Facts:
{bave, bradufe, dolak, drefles, drene, driste, druki, fazum, fefe, flepam, fogo, girem, gredel, gremun, grepagar, grikul, gubrak, klastapu, klegrubrer, kletrar, klibrem, klodos, libral, papul, rastel, sebril, segopa, skatra, skefil, skestibes, sketrul, stuklus, stuto, subron, sutam, sutrir, tugrozor, vibro, virudel, zoskim} trazal b
{bazam, bazuflam, brutra, defen, dregas, fludrel, flugrem, flutri, goto, griklek, kezim, kodris, nodogek, nogrus, sabol, skiki, truvul, vunum, zofo, zoku} trazal d
{beflofem, bigik, bregreflok, dasu, deral, digran, dridro, drilol, drotrir, feklor, fezoflan, flastus, flegrizu, getum, ginom, goste, grazu, grebi, gruplik, kleva, kliplestar, lelon, lipla, loflopok, logil, palar, plabrik, platror, plirele, plogoso, plugo, plupler, pluve, poplitri, potam, pufor, rogrole, ropin, sesen, sidril, skastok, staflur, statrom, stedestel, stigri, stofli, sudek, sumel, suzom, tadrim, tafla, tagre, tefu, tiklom, vasik, voflo, zirak} trazal a
{bevin, bistul, brali, bridoskes, drogubri, droril, flebru, folas, gitrigrir, klala, luplotu, narur, puzil, stupe, sugis, tiflem, tratrus, trofo, vedral, vomen, vopakor, zuklo} trazal c
{braflis, braso, dripos, drofu, grafo, gruzu, kedos, listuk, movi, nuklel, pabre, paplus, stazul, suzek, trila, tuturi, zolo} trazal f
{dosor, driklepla, klokedra, nastan, platrudrer, restebre, ruda, sketro, taklibrer, toflo, triraple, trugo, vunel, zaklak} trazal e
{bevin, braso, platror} pigreba drefles
{braso, drogubri, grafo} pigreba deral
{braso} pigreba grikul
{bregreflok, goto} pigreba vunum
{bridoskes, getum} pigreba sugis
{brutra, grepagar} pigreba zuklo
{dolak, driklepla} pigreba restebre
{dregas} pigreba gubrak
{driklepla, fezoflan} pigreba lipla
{dripos, skatra, stupe, truvul} pigreba gredel
{dripos, kodris, suzom} pigreba bistul
{driste, tafla} pigreba fazum
{driste, sesen} pigreba klodos
{drotrir, zoskim} pigreba bradufe
{drotrir} pigreba dasu
{drotrir} pigreba trofo
{druki, goste} pigreba sketro
{feklor} pigreba statrom
{fezoflan} pigreba kezim
{fezoflan, segopa, skefil} pigreba kletrar
{fezoflan} pigreba nastan
{flastus, sesen} pigreba dridro
{flastus, skastok} pigreba sabol
{flebru} pigreba zoku
{fludrel} pigreba ruda
{flutri} pigreba sidril
{flutri, klegrubrer, stuklus} pigreba rastel
{flutri, platror} pigreba poplitri
{fogo, rogrole, sesen, vomen} pigreba flegrizu
{fogo, ginom, tefu} pigreba logil
{getum, zoskim} pigreba folas
{getum, stupe, suzom} pigreba zofo
{ginom} pigreba tagre
{ginom, zolo} pigreba staflur
{girem, zolo} pigreba toflo
{goste} pigreba sutam
{goste, segopa, sumel} pigreba klokedra
{goste} pigreba stofli
{goto, skiki} pigreba digran
{goto} pigreba vibro
{goto} pigreba klibrem
{grepagar, nodogek} pigreba tugrozor
{kedos, skefil} pigreba palar
{kedos, skastok} pigreba plogoso
{kedos, puzil} pigreba sketrul
{kodris, pufor} pigreba braflis
{narur} pigreba trila
{nodogek, puzil} pigreba gruzu
{paplus} pigreba bave
{paplus} pigreba vasik
{papul} pigreba voflo
{platrudrer, truvul} pigreba griklek
{platrudrer} pigreba sutrir
{plirele} pigreba zaklak
{pluve} pigreba movi
{pufor} pigreba lelon
{rogrole, stuklus} pigreba defen
{segopa, taklibrer} pigreba nogrus
{sesen} pigreba bigik
{skefil} pigreba loflopok
{skiki} pigreba kleva
{stigri} pigreba gitrigrir
{taklibrer} pigreba drilol
{tiflem} pigreba bazuflam
{zoskim} pigreba fefe
{zoskim} pigreba tadrim
bazam ploga flegrizu, flutri
beflofem ploga tratrus, bigik, kliplestar, skefil
bevin ploga tuturi
bradufe ploga trugo, grepagar, sutrir
braso ploga sketro, ginom, bridoskes, drene
brutra ploga stigri, tratrus, movi, zuklo
defen ploga luplotu
digran ploga fezoflan, tefu, ruda, potam
dolak ploga zofo, bregreflok
dosor ploga platrudrer, stofli
drefles ploga stuto, gremun, zofo, bregreflok, gredel
dregas ploga zofo, droril
drilol ploga kedos, gremun, driklepla, plupler
dripos ploga drene
druki ploga kleva
fazum ploga loflopok, zoskim, triraple
fefe ploga stuto, restebre, klibrem
flastus ploga palar, sabol, rastel, skefil, statrom
flepam ploga rogrole, plabrik, feklor, gremun, drogubri
fludrel ploga rogrole
flugrem ploga flegrizu, vopakor, sudek
fogo ploga stuklus, bave, toflo, zolo, sebril
getum ploga drofu, sketro, flebru, tiklom, plupler
goste ploga zofo, sidril
grafo ploga grikul, flutri
grazu ploga tuturi, sudek
griklek ploga vunel, klodos
gruplik ploga bazuflam, tugrozor, sutrir, brali
gubrak ploga zuklo, rastel, potam
kezim ploga stupe, virudel, klokedra
klala ploga subron, bigik, vibro, sesen, poplitri
klastapu ploga zirak, paplus
klegrubrer ploga tiflem, driste, stofli, plupler
kodris ploga feklor, pluve
listuk ploga zoku
nastan ploga pluve, gruzu, sabol, gitrigrir, klodos
papul ploga sutam, bazuflam, sugis, tiklom
plirele ploga zirak
plugo ploga zirak, zuklo
pufor ploga skiki, klokedra
ropin ploga pluve
skastok ploga zirak, folas, sugis, droril
skestibes ploga platror, restebre, zofo, trofo
sketrul ploga zirak, sabol
staflur ploga narur, trugo, dasu, bistul
stedestel ploga stazul, poplitri
suzek ploga narur, trugo, pabre, braflis, skatra, triraple, sidril, brali
suzom ploga plabrik, stuklus, trofo, potam
tadrim ploga flegrizu, sketro
tafla ploga vunel, libral, sidril
tagre ploga nuklel, kedos, movi, braflis, goto
trila ploga vopakor, libral, braflis
vasik ploga stigri
vedral ploga feklor, platrudrer, ginom, driklepla
vunum ploga nuklel, stuklus, grebi
zaklak ploga vomen, subron, rastel, bregreflok, flutri
loteber 339 <- bave, defen, fludrel, flugrem, folas, plirele, poplitri, subron, tafla, tagre, zoskim, zuklo
loteber 219 <- bazam, bazuflam, beflofem, brali, bregreflok, digran, dolak, dregas, dridro, feklor, flastus, flegrizu, getum, grepagar, kliplestar, kodris, papul, plogoso, plupler, potam, pufor, ropin, skastok, skiki, stuto, sugis, suzom, taklibrer, trila, trofo, voflo, vomen, vopakor, vunel
loteber 809 <- bevin, bridoskes, driste, flebru, fogo, gubrak, kleva, nastan, nodogek, plugo, rogrole, ruda, staflur, stofli, tiflem
loteber 825 <- bigik, bradufe, brutra, dasu, deral, dosor, drefles, drene, driklepla, dripos, droril, drotrir, druki, fazum, fefe, flepam, flutri, ginom, girem, gitrigrir, goste, grafo, grazu, grebi, gredel, grikul, gruplik, gruzu, kezim, klala, klastapu, kletrar, klibrem, listuk, logil, luplotu, movi, narur, nogrus, pabre, plabrik, platror, platrudrer, puzil, sabol, sebril, segopa, sidril, skatra, skefil, statrom, stazul, stigri, stuklus, sutam, tefu, toflo, tratrus, trugo, truvul, tugrozor, vasik, zaklak, zofo, zoku, zolo
loteber 741 <- bistul, braflis, braso, drogubri, fezoflan, gremun, klegrubrer, klodos, klokedra, lelon, libral, lipla, nuklel, palar, paplus, rastel, skestibes, sketrul, sutrir, suzek, vibro, vunum, zirak
loteber 982 <- drilol, drofu, kedos, loflopok, restebre, sesen, stedestel, stupe, sudek, sumel, tadrim, tuturi, vedral, virudel
loteber 559 <- goto, griklek, pluve, sketro, tiklom, triraple

Known rows:
listuk: 25  10  -6  40  -3  -23  16  8  -37  9  -5  -22  -7  1  23  -21  -1  25  42  -16  1  24  5  20  3  -6  3  5  -15  -2  -15
plugo: 2  49  -7  18  27  -6  42  14  -5  6  7  -6  71  0  27  -38  13  41  -20  -19  30  1  30  -26  19  2  -4  17  -6  3  -1
zuklo: 19  15  -2  19  -5  -27  -49  30  -49  4  -9  -13  20  12  5  -55  25  40  18  9  22  14  -4  6  22  -17  0  -5  22  23  -11
klegrubrer: 21  -8  -6  -7  39  0  34  -21  -5  -2  12  -17  -5  -10  -10  35  -29  -7  35  -11  -13  26  -47  -22  -26  20  -4  17  -32  -19  -11
skastok: 3  11  -11  20  24  -18  34  10  25  1  4  -25  11  -1  -10  -20  -6  21  -50  6  13  11  -7  -18  12  19  0  1  -9  1  24
sugis: 33  17  -7  -38  33  -22  -54  17  -24  6  -28  13  -1  11  -26  -19  11  9  15  19  6  20  -36  -3  7  3  -5  3  4  14  6
tuturi: 18  17  1  -1  13  8  -14  -11  -29  6  -12  6  9  -2  26  -11  3  0  90  -13  8  22  -16  -17  -10  10  -10  17  -13  -4  -25
rogrole: -14  9  3  5  -12  14  -19  11  -1  6  4  -37  41  3  27  -29  29  31  -11  -22  24  8  26  -40  2  0  -8  23  10  5  -9
drogubri: 29  4  -4  -54  52  0  -69  0  -15  -3  -17  16  12  2  -48  24  -15  -5  48  41  -4  20  -62  -48  -26  33  -8  16  -14  11  1
gruzu: 16  -4  1  19  0  -11  4  1  -33  8  -13  -6  -22  1  25  -27  16  18  54  -1  7  30  3  12  4  -11  -3  -1  3  0  -19
nastan: 6  46  3  2  13  -5  37  2  -9  6  -23  -37  61  5  16  -47  16  52  9  -21  8  10  47  -30  -3  -1  -4  14  -10  7  -18
sutrir: 18  -4  0  -45  46  2  16  -30  0  2  -7  23  -26  -9  0  25  -6  -26  43  -3  -7  28  -45  -12  -15  14  -13  14  -16  -18  -9
goste: -26  18  -5  17  -8  -16  12  11  5  6  0  -55  2  -1  -11  -29  -9  44  -23  -3  -1  6  30  17  17  14  -1  8  -15  9  26
lipla: 2  13  6  -63  59  0  5  -16  46  -3  -14  13  0  -4  -32  15  5  -7  9  26  -7  12  -39  -34  -1  40  -14  9  -9  -3  5
vedral: 37  37  -4  -28  38  -6  -30  5  -22  3  -38  -26  63  9  -22  -15  -10  33  39  -12  -1  15  -18  -42  -21  12  -2  18  -19  12  -15
feklor: -11  -1  2  -14  5  -10  -2  9  3  -4  -7  -11  -15  1  -18  -1  20  12  -35  15  -1  15  14  -24  -12  3  -5  9  2  4  9
dridro: -1  -6  2  -11  16  -6  -2  3  28  3  9  -27  -6  3  -10  -4  25  14  -26  14  10  17  -18  -9  17  5  -5  4  12  2  4
libral: 11  -9  0  -34  36  6  8  -26  1  -2  0  15  -27  -10  3  23  -14  -20  54  3  -7  27  -45  -16  -20  21  -12  14  -15  -16  -11
dasu: -8  10  1  -16  7  -16  -5  16  2  3  0  -12  -8  3  -2  -16  32  19  -32  4  9  9  15  5  17  -6  -6  9  10  5  3
kletrar: 1  -1  5  18  -5  -13  31  -7  -20  3  -5  -2  -24  -4  38  -35  17  21  45  -4  3  24  9  23  2  -7  -8  -3  10  -6  -19

Rows:
No name comes twice in this set of rows, the named rows included.
16  13  -11  43  14  -25  60  7  -37  2  22  4  -1  -7  35  -27  -5  23  4  -14  14  23  3  16  6  -11  0  -1  -7  -11  -3 -> klastapu
8  24  -3  14  4  -24  14  16  1  7  13  -28  11  4  -6  -16  11  37  -11  -7  3  7  4  16  27  4  1  10  -9  6  1 -> zaklak
-12  35  9  -9  2  3  7  5  0  3  -9  -12  42  2  25  -43  33  38  21  -12  17  3  39  -23  8  5  -12  19  10  9  -16 -> stofli
31  37  -7  21  2  -10  -44  23  -47  7  -5  -24  75  10  7  -31  0  51  52  -18  13  4  -3  -25  1  5  1  24  -9  17  -21 -> bevin
8  10  6  -57  60  -2  4  -17  40  -2  -20  9  -1  -4  -33  14  2  -2  29  30  -8  15  -39  -34  -7  41  -12  9  -10  1  -5 -> klokedra
27  25  -7  26  3  -24  -5  18  21  12  -10  -20  -3  6  -16  0  14  9  15  6  4  4  -23  -4  31  30  7  10  -26  10  3 -> bazam
5  4  -3  41  -18  -10  -39  26  -12  9  4  -11  -16  6  -1  -3  27  7  13  22  19  8  10  -15  22  13  3  12  -7  14  4 -> flutri
37  10  -6  -20  43  -4  15  -21  -1  7  -12  -6  -6  -6  -14  24  -28  -8  71  -5  -15  27  -47  -13  -14  29  -3  14  -40  -11  -11 -> suzek
-10  4  2  -14  11  19  -22  -5  26  1  -2  -25  30  0  3  -12  8  7  -7  -13  16  11  -11  -55  -4  21  -10  21  0  1  0 -> sesen
4  8  4  -13  16  11  13  -17  -26  1  -5  4  7  -7  30  -11  3  4  67  -21  7  21  -5  -16  -16  3  -13  19  -5  -12  -24 -> virudel
-9  5  2  -39  34  6  -14  -12  42  -8  -26  6  -10  -6  -29  12  -6  -12  8  23  -7  10  -27  -49  -21  49  -12  11  -12  -1  9 -> fezoflan
-16  9  -3  4  -14  -14  -19  18  -7  -1  -7  -12  -15  3  0  -23  26  9  -36  -2  10  7  21  -8  5  -1  -5  10  5  4  11 -> drotrir
-17  27  5  -22  17  9  -6  -6  18  -3  -17  -4  22  -3  0  -19  12  12  21  3  6  2  6  -42  -8  28  -13  17  -2  4  -3 -> sumel
34  8  -1  -46  54  2  -11  -20  -5  5  -21  23  -25  -4  -6  23  -5  -27  70  4  -6  31  -51  -10  -13  17  -10  12  -23  -9  -12 -> braflis

The same nodes again, as new rows of numbers:
Known rows:
rastel: 12  6  -12  1  -10  -8  3  43  -2  5  48  8  0  1
stuklus: 3  -18  14  11  11  -8  -11  18  28  7  11  24  -9  -3
narur: -8  -10  24  2  7  9  -6  -1  26  22  0  23  -12  -3
trila: -12  -5  0  -5  -27  2  -2  -17  1  11  2  33  2  12
libral: 0  -2  17  -1  -7  2  -1  11  22  16  33  34  -5  -3
bridoskes: -25  -53  13  14  28  20  -2  7  5  10  3  -2  -20  7
beflofem: 3  12  5  5  -24  -5  -5  22  1  6  0  -1  5  27
skefil: 18  -7  -7  2  11  -7  -13  34  -2  4  23  -3  -2  2
loflopok: -40  0  -12  8  -20  -1  -16  -28  5  13  -44  -9  -4  -2
zoskim: 11  -33  -14  -1  3  -12  -33  -20  25  6  -25  9  -2  -15
flugrem: 1  -31  8  13  -25  -1  -21  -14  38  19  -11  6  -1  14
restebre: -2  -18  -24  11  -16  3  -12  11  14  14  1  -33  -2  -1
klastapu: 13  -28  -6  -9  -4  2  -6  28  5  8  36  7  3  21
plirele: -12  -14  17  23  -16  -8  -31  -2  30  11  -46  -4  -3  18
sketrul: 2  -23  -1  -15  -15  -13  -6  12  6  1  25  39  3  11
nuklel: -13  27  -4  3  -6  -13  1  -1  -16  4  -4  23  -3  -1
taklibrer: -2  1  5  -4  -7  -19  -21  -4  5  0  -14  25  1  0
toflo: -8  1  -5  -6  -11  8  3  25  -6  10  23  -7  -2  8
dripos: 14  -1  2  5  3  4  -6  15  0  14  -2  -5  -5  21
tefu: -25  9  25  20  4  -7  -10  10  11  9  -23  3  -9  10

Rows:
No name comes twice in this set of rows, the named rows included.
8  -30  -23  10  -6  -29  -28  2  19  -4  -13  8  1  -10 -> subron

Now the same nodes, written a new way:
Known rows:
segopa: 21  -59  1  0  17  25  5  -17  6  8  -11  -30  48  34
kliplestar: -12  -4  29  -25  -5  -24  16  -11  -11  10  16  -11  -49  -9
skefil: -8  -62  -2  1  16  19  2  -44  31  13  -17  -44  21  50
ginom: -2  -41  7  36  -50  63  19  -20  5  26  -26  -25  38  27
tratrus: -20  -36  -30  -18  22  6  -3  22  61  0  -45  -26  11  44
movi: 0  30  -73  17  13  -2  4  1  85  -25  -48  28  24  53
stazul: 1  29  -65  23  14  5  -1  7  82  -36  -41  22  12  58
narur: -9  -28  -12  2  52  45  -2  6  36  41  -62  12  49  26
lelon: 0  23  63  -38  -7  -31  6  12  -46  10  32  7  -45  -21
pufor: 23  -6  40  0  -1  8  -26  -12  -45  19  31  -4  -11  -15
tiklom: 3  -57  -25  26  -28  15  53  -8  20  19  -24  3  5  -20
grazu: 35  -50  -29  9  -15  50  17  15  5  -29  -21  -19  -1  -5
plugo: -12  21  -23  -21  3  -16  -5  7  -61  -10  62  -37  -45  -48
drotrir: 23  -50  -6  34  -9  52  7  -26  7  3  -24  -25  18  16
flebru: -48  41  1  3  15  -40  -38  26  -51  57  19  2  43  -19
fezoflan: -2  18  87  -13  6  -39  0  -34  -52  37  54  0  -31  -2
sesen: -13  -27  19  12  -18  41  -14  -37  22  33  36  -8  -13  1
puzil: 1  -37  -13  20  27  21  -26  22  35  14  -26  -19  47  47
vibro: -29  13  70  -63  8  -54  3  8  -21  16  34  -3  -37  -17
potam: -18  0  32  -22  -25  -34  27  -17  -9  22  16  -8  -38  -7

Rows:
No name comes twice in this set of rows, the named rows included.
-27  -8  44  -40  -5  -38  13  12  -6  20  13  -7  -7  -20 -> stuto
-25  12  18  -46  44  -20  6  41  -1  39  -8  43  6  -18 -> brali
-7  6  51  12  -39  -23  8  -28  -34  47  22  -3  1  -1 -> feklor
-47  25  11  -9  -2  -22  -15  -6  -61  42  35  -14  38  -41 -> driste
-11  -37  6  -21  -1  -17  16  13  19  14  -2  -2  2  -17 -> virudel
6  33  -40  50  14  16  -29  -10  61  -11  -36  20  45  69 -> zolo
21  -41  -6  -9  -3  1  3  5  -1  -8  30  -14  -32  -19 -> stedestel
-8  -67  -5  52  -10  42  25  5  15  -42  -50  -16  -11  -6 -> deral
16  68  -15  -2  38  -29  -36  49  21  -39  10  63  -2  2 -> trila
6  29  -66  6  29  29  8  13  73  -28  -66  51  22  31 -> pabre
8  -45  -15  -22  -27  5  -9  3  31  -1  -73  -37  8  -4 -> gredel
11  -6  -42  49  10  14  -9  -32  41  18  -11  22  34  23 -> goto
34  2  -37  33  -35  31  45  -61  35  -58  -19  13  -8  22 -> toflo
45  -60  -25  -2  10  73  21  17  2  -30  -26  -6  -1  -17 -> gruplik
20  42  9  17  21  -12  -40  -1  -11  -1  38  23  -5  6 -> dregas

